Rows and roughly how far along a hidden order each lies, from 0 to 30:
In the rows, zero is written as 128.
[141 215 122 115 123 166 123 185 106  87 117 134 132 176 143 116 126 130
 116  93 164 122 101 115 128] => 26
[142 109 127 129 121 110 135 181  88 118 123 143 129 170 125 117 138 142
 138 181 127 125 144 145 127] => 9
[121  97 119 140 142 144 129  89  89 136 131 121 119 108 120 129 121 122
 136 155 126 141 138 128 126] => 8
[114 195 138  83 123 137 133 149  93 107 114 123 140 213 140 115 142 160
 119 121 178 120 129 122 131] => 19
[104  90 143 122 133 130 127  77 134 144 137 109 123 117 127 132 128 132
 108 178 125 108 150 115 128] => 10
[132 179 131 118 128 160 127 180 154 109 124 139 132 179 131 129 132 133
 122  90 157 129 101  98 129] => 17
[118 130 131 125 124 127 126 123 111 123 129 130 128 157 138 129 133 137
 108 182 126  97 145 138 128] => 10
[145 177 119 144 128 166 127 228  89  97 121 149 126 175 137 118 121 119
 120 141 138 115  98 112 128] => 13
[115  45 120 153 136 144 119  26 107 142 138 127 112  64 129 139 114 117
 121 172 102 118 139 144 124] => 9
[128 148 130 122 135 167 128 131 110 117 123 145 130 167 127 125 127 128
 132  95 159 129  95 112 126] => 12
[115 122 126  88 131 134 132  37  68 120 118 110 132 130 128 117 132 143
 139 126 166 142 149 141 125] => 23
[129 130 117 113 130 135 129  92  56 111 119 124 129 128 132 117 127 134
 135 149 147 134 145 149 126] => 19
[131 181 117 122 128 132 133 128  74 114 124 105 124 163 131 114 131 127
 126 172 141 136 150 133 125] => 20
[148 176 114 137 128 151 129 181  91  99 124 120 122 162 130 114 125 116
 126 150 135 135 129 118 126] => 21
[129 211 133  74 126 171 125 110 141  96 112 143 145 182 135 123 134 148
 135   3 209 145  82 111 127] => 30
[113 133 141 102 120 110 130 136 114 126 124 130 137 185 137 126 143 157
 109 180 137  96 154 140 131] => 10
[121  98 117 125 126 143 113   4 106 119 128 117 122  71 146 132 113 120
 109 131 118 108 138 153 125] => 30
[129 190 132 108 130 161 134 183  90 106 118 133 133 197 132 114 132 135
 129 103 168 130 102 107 127] => 16
[ 97 142 145  83 125 119 134  72 106 132 123 111 135 184 136 123 145 157
 114 159 164 112 156 130 128] => 13
[134 128 112 123 130 144 127 101  61 107 120 130 127 122 134 119 123 127
 134 152 143 131 138 149 126] => 19
[136 127 119 123 119 128 116  52 129 111 132 109 122  61 143 129 122 123
 101 141 124 127 149 146 128] => 30
[151 195 111 142 125 156 120 181  92  88 123 131 125 134 141 119 117 115
 111 148 135 120 121 130 128] => 25
[135 136 124 135 132 145 129 151  97 114 127 121 125 143 127 121 123 120
 123 166 130 125 134 115 127] => 15
[140 107 110 156 131 152 120 125  83 108 128 139 119  94 135 129 111 113
 121 177 117 113 130 141 126] => 14
[145 127 110 161 131 144 121 121  75 112 131 111 114  79 130 120 110 105
 121 179 109 129 143 142 124] => 21
[138 187 122 140 132 172 127 198 109 105 124 143 126 180 132 124 122 120
 120 113 143 125  89 105 127] => 13
[135 111 110 149 124 141 117  68 106 113 134 128 112  86 140 130 119 115
 111 172 109 113 141 155 124] => 21
[135 128 127 139 131 146 131 180  80 114 125 137 127 158 129 120 124 126
 127 181 131 118 123 118 127] => 9
[107 104 134 125 139 126 131  26  92 151 134  87 118  82 120 124 125 129
 131 138 137 154 149 143 123] => 16
[107  25 132 122 130 107 132  69  88 146 129 126 127 103 126 133 131 142
 129 210 108 108 170 148 128] => 2
[104  95 117 115 127 139 124   1  76 136 130 115 116 117 141 129 126 135
 120 156 128 119 142 165 122] => 17
[123 132 149 108 125 109 143 206 104 129 125 118 135 213 121 114 146 147
 126 187 140 119 152 104 130] => 6
[101 113 153  99 135 112 132  26 172 160 140  76 128 136 112 130 134 134
 123 124 140 140 161 102 126] => 20
[124  82 115 136 129 181 107  70 101 103 122 172 125  70 150 143 104 131
 115 107 137 100  84 152 127] => 16
[126 139 135 133 128 136 120 112 156 120 137 101 122  92 132 129 120 114
 102 155 122 115 147 110 128] => 24
[113 105 141 102 129 137 129  90 103 121 123 130 134 134 132 126 134 144
 121 146 159 115 142 124 128] => 14
[120 147 120 149 131 157 115 110 140 123 138 114 117  93 141 138 108 107
  96 149 106 104 117 119 128] => 20
[112  68 122 132 140 138 129  63  76 140 128 123 120  92 123 131 121 131
 138 166 127 136 143 140 126] => 6
[113  81 119 109 123 133 120   1  79 126 126 117 120  86 141 126 127 136
 121 136 138 124 150 174 122] => 26
[122 124 126 109 124 130 123  58 111 113 126 120 128 103 138 126 131 136
 116 149 148 124 152 142 128] => 24
[128 120 113 115 122 131 123  61  75 111 122 137 128 109 143 128 127 138
 117 156 134 115 144 168 127] => 22
[135 255 118 111 117 132 130 185  90  99 123 104 130 191 146 117 130 135
  96 158 144 128 133 133 129] => 30
[135 125 118 135 130 126 131 140  75 117 125 120 125 124 127 120 126 125
 130 189 125 129 154 139 127] => 14
[129 146 124 147 139 155 133 237 127 125 127 160 126 201 120 131 127 129
 133 156 128 120 102  98 132] => 0
[132 101 118 128 134 143 127  85  82 117 125 118 123  92 126 122 119 121
 133 148 134 139 140 134 125] => 20
[110  90 131 134 137 144 126  58 119 139 135 126 120 103 124 134 126 126
 123 151 133 126 135 127 125] => 9
[136 247 131 106 120 143 137 255 116  93 117 135 136 225 137 111 142 141
 119 129 167 128 110  98 132] => 19
[139 101 110 163 131 137 121 110  57 117 129 118 115  61 134 122 111 110
 123 186 103 122 144 157 124] => 16
[124 166 122 123 131 152 135 154  62 119 121 129 125 194 132 117 129 131
 130 147 147 128 115 126 124] => 10
[117 187 116 123 123 146 122  65 105 118 131 104 117 139 145 125 126 122
 104 147 136 119 134 143 123] => 25
[139 212 128 138 120 148 121 208 161  99 132 119 124 186 140 128 128 126
  97 154 135 110 127 100 129] => 21
[130 164 123 127 125 162 119 121 109  99 123 142 128 129 145 128 123 128
 112 121 153 113 112 130 126] => 20
[123 163 141 151 124 120 130 203 157 134 143  99 119 189 128 129 133 123
  92 226 103 100 157  94 128] => 7
[133  59 120 129 132 150 117   1 117 122 131 131 122  43 127 132 114 117
 137  91 135 142 123 149 122] => 26
[136 186 129 115 129 165 131 187  92  99 117 142 133 189 133 114 128 131
 130 101 168 130  95 110 127] => 17
[106 116 141 101 130 134 135 113  69 131 119 132 137 185 131 123 133 152
 128 161 155 109 132 131 128] => 5
[117 196 138  93 120 137 125 115 138 106 123 112 134 168 142 122 139 146
 105 119 170 119 138 116 129] => 27
[127  99 120 149 140 133 136 152  84 135 129 122 120 131 117 126 126 122
 140 185 118 140 144 121 127] => 2
[120 148 115 126 124 153 114  55 101 109 127 132 121  82 153 132 119 125
  98 136 129 101 122 156 128] => 25
[118 101 122 146 130 150 119  63 107 126 136 123 115  88 138 133 116 113
 107 170 114 107 129 138 124] => 14
[116  76 116 142 139 157 119   1 116 143 134 126 114  72 124 138 114 116
 141  99 129 143 115 146 121] => 14
[106 105 129 132 135 160 121  75 119 136 131 154 123 160 131 140 125 140
 122 135 138 108 106 132 126] => 1
[123  43 116 146 130 137 117   1  87 130 134 121 113  44 136 133 115 118
 121 167 105 120 149 160 122] => 19
[118 107 132  96 120 136 118  70 109 103 118 150 138 103 148 131 132 154
 110 126 161 103 134 153 131] => 23
[134 140 125 106 122 114 129 131  98 108 123 115 134 122 135 122 132 140
 112 173 136 125 161 140 132] => 26
[112  94 126 153 138 154 118  63 128 139 140 127 114  90 129 139 114 114
 110 164 110 106 123 127 126] => 8
[117  65 122 161 139 117 133 151  78 150 134 110 116 105 120 131 119 120
 132 234  87 120 164 133 128] => 0
[112  82 134 129 140 156 120  35 142 140 133 132 123  82 122 136 118 118
 132  91 138 124 113 122 124] => 13
[ 99  25 126 138 140 127 126  12 100 159 135 119 114  78 122 139 126 135
 133 179 112 128 156 150 125] => 1
[123 139 131 125 137 161 129 136 107 123 123 147 129 182 125 125 129 133
 133 111 154 125 103 113 127] => 7
[145 188 114 134 124 154 119 160  90  88 122 136 128 123 145 122 118 123
 108 144 140 115 120 138 129] => 25
[122 161 133 113 124 144 125 136 116 108 124 129 131 164 140 125 132 141
 111 144 156 112 128 120 128] => 17
[131 169 114 150 129 170 113  93 125 110 134 125 116  79 142 133 108 101
 106 119 126 114 104 131 123] => 24
[123 168 124 123 131 146 132 129  94 121 128 110 124 166 130 121 128 124
 120 158 140 127 135 117 125] => 15
[117 140 127 151 137 162 121 106 145 139 139 125 115 144 126 135 119 113
 115 132 123 118 111 114 124] => 7
[130 110 118 142 132 139 124  74  66 120 128 105 118  74 131 119 114 117
 126 160 124 135 145 146 124] => 21
[144 175 111 132 129 176 123 158  67  91 117 145 126 150 140 116 118 119
 128 114 152 124  95 134 125] => 20
[141 221 142 100 119 124 134 255 151  95 123 106 137 213 132 112 143 142
 103 152 151 123 145  85 134] => 27
[120  77 120 127 124 124 120   1  92 129 132 100 116  84 139 125 123 125
 116 155 115 121 165 161 122] => 28
[115  95 131 129 130 110 132  79  57 140 127  87 120  81 129 114 128 131
 126 187 118 131 170 154 126] => 15
[140 141 123 121 123 118 127 135 109 106 127 111 129 115 132 122 128 130
 111 178 129 125 164 132 130] => 26
[121  87 119 122 135 149 124  23  87 128 128 126 121  83 128 128 120 125
 136 118 140 142 128 146 123] => 19
[115  36 120 138 130 132 122  20  92 138 135 121 113  71 133 134 120 125
 122 181 104 117 152 154 123] => 13
[136 169 124 133 131 177 119 138 164 111 128 144 126 144 131 133 120 117
 125  56 150 132  81 105 125] => 20
[137 182 121 112 124 149 126 154  81  93 117 130 132 154 140 115 127 134
 120 128 158 125 123 132 129] => 25
[111  61 115 140 129 138 124  26  81 139 134 122 112  89 137 134 120 125
 119 180 107 113 144 160 123] => 10
[122 193 129 124 127 144 131 168  91 118 126 115 127 201 136 120 130 132
 111 167 142 113 129 117 126] => 12
[107 152 136 106 133 159 128  88 152 137 129 124 127 181 127 131 130 136
 128  71 157 130  99 110 125] => 13
[121 148 124 115 124 142 121  60 116 113 128 117 124 110 140 126 127 128
 110 137 146 120 140 141 126] => 26
[129  67 129 144 138 151 123 108 102 122 128 151 127  91 126 132 119 124
 129 153 131 116 125 125 128] => 7
